Here is a tiny trained network, its code and every weight. The questions are about switching its units off for an input and a class, where a switched-off unit gives its printed mean instead of its output.

import numpy as np


def w(rows, s, z=0):
    codes = np.array(rows[::2]) - 128.0
    scale = np.full(codes.shape[1], s)
    scale[-1] = z or s
    return codes * scale


def norm(h):
    return h / np.sqrt((h * h).mean(-1, keepdims=True) + 1e-5)


def f(y):
    return y / 2 * (1 + np.tanh(0.7978845608 * (y + 0.044715 * y**3)))


def log_softmax(a):
    a = a - a.max(-1, keepdims=True)
    return a - np.log(np.exp(a).sum(-1, keepdims=True))


def net(x, mask):
    res = np.array(x, float).reshape(1, 4) / 4 @ E
    u = 0
    for l in range(2):
        y = f(norm(res) @ A[l][:, :-1].T + A[l][:, -1])
        res = res + np.where(mask[u : u + 8], y, B[l][:, -1]) @ B[l][:, :-1]
        u += 8
    return log_softmax(norm(res)[-1] @ U[:, :-1].T + U[:, -1])


A, B = {}, {}
E = w([
[129,124,123,137],'x0',
[72,208,68,111],'x1',
[93,4,117,81],'x2',
[55,154,221,203],'x3',
],0.0034)
A[0] = w([
[162,163,123,46,149],'0.n1',
[71,106,76,28,26],'0.n2',
[76,148,96,180,218],'0.n3',
[189,138,129,125,5],'0.n4',
[254,51,110,81,228],'0.n5',
[187,127,99,137,140],'0.n6',
[113,219,32,59,180],'0.n7',
[78,44,224,163,64],'0.n8',
],0.0078,0.0019)
B[0] = w([
[158,83,111,79,160],'0.n1',
[54,88,150,168,168],'0.n2',
[193,198,173,132,162],'0.n3',
[91,68,156,62,129],'0.n4',
[9,136,35,96,253],'0.n5',
[106,24,105,92,153],'0.n6',
[206,129,145,112,227],'0.n7',
[253,81,135,195,186],'0.n8',
],0.0064,0.0055)
A[1] = w([
[159,138,169,138,253],'1.n1',
[85,106,151,52,128],'1.n2',
[130,178,210,118,126],'1.n3',
[98,143,144,135,9],'1.n4',
[103,167,196,171,186],'1.n5',
[109,78,244,118,86],'1.n6',
[124,74,115,125,153],'1.n7',
[163,79,109,104,129],'1.n8',
],0.011,0.002)
B[1] = w([
[93,44,141,70,252],'1.n1',
[75,96,131,95,228],'1.n2',
[96,119,125,143,237],'1.n3',
[153,155,109,102,94],'1.n4',
[85,101,115,187,251],'1.n5',
[197,95,136,128,159],'1.n6',
[140,199,104,97,219],'1.n7',
[149,194,168,3,212],'1.n8',
],0.0071,0.0028)
U = w([
[106,162,122,50,234],'0',
[253,139,179,80,250],'1',
[160,93,191,167,237],'2',
[142,207,178,156,12],'3',
[118,128,134,81,5],'4',
],0.0081,0.0022)

Each question gives the input, the list of numbers given to net, and the class t.
The units are the neurons (one row each of A and B). Each row of codes is followed by its name. A weight is (code - 128) times the scale printed after its matrix; where a second scale follows, it is the last column's (A, B and U).
mask holds one flag per neuron, layer by layer. A switched-off neuron (its flag False) gives its mean, the last column of its row in B, instead of its output. The means were averaged over made-up inputs and are rounded, as every weight is.
A unit's drop is (log p(t) with every unit on - log p(t) with that unit switched off) / (log p(t) with every unit on - log p(t) with every unit switched off).
The circuit of an input: a set's keep is (log p(t) with only the set's units on - log p(t) with every unit switched off) / (log p(t) with every unit on - log p(t) with every unit switched off). Starting from the 12 units with the biggest drops (on a tie, the unit counted first), units are removed one at a time, each time the one whose removal leaves the highest keep (on an exact tie, the one counted first), for as long as the keep stays at least 0.8.
units of the circuit, in order: the units of the circuit, biggest drop first
k most important neurons: the k neurons with the biggest drops, biggest first
top k neurons in layer l: the k neurons of layer l with the biggest drops, biggest first
drop of u: that unit's drop, to one decimal
input [3,-6,-8,-2], class 0: units of the circuit, in order	(0.n8)
input [5,7,-4,-6], class 1: units of the circuit, in order	(0.n7; 0.n5)
input [-3,7,5,3], class 2: top 2 neurons in layer 0	(0.n5; 0.n2)
input [3,6,7,7], class 2: units of the circuit, in order	(0.n5; 0.n8)
input [5,-5,1,2], class 1: units of the circuit, in order	(0.n8; 1.n8)
input [4,7,3,4], class 2: units of the circuit, in order	(0.n5; 1.n8)
input [5,8,8,2], class 2: top 4 neurons in layer 0	(0.n5; 0.n2; 0.n3; 0.n6)
input [-4,-8,7,4], class 1: 2 most important neurons	(0.n8; 1.n8)
input [-1,-3,2,4], class 1: top 2 neurons in layer 0	(0.n8; 0.n2)
input [5,7,2,1], class 2: 4 most important neurons	(0.n5; 0.n2; 1.n8; 0.n7)
input [3,3,1,2], class 2: top 2 neurons in layer 0	(0.n5; 0.n3)
input [-8,4,-5,-3], class 1: top 2 neurons in layer 0	(0.n5; 0.n7)
input [-7,-8,-1,0], class 0: 3 most important neurons	(0.n5; 0.n7; 0.n3)
input [-8,8,-3,-8], class 1: units of the circuit, in order	(0.n7)
input [6,-7,-5,-8], class 0: drop of 0.n5	0.2
input [-5,-3,-6,2], class 2: drop of 0.n5	0.5
input [-7,8,3,3], class 2: drop of 0.n2	0.1
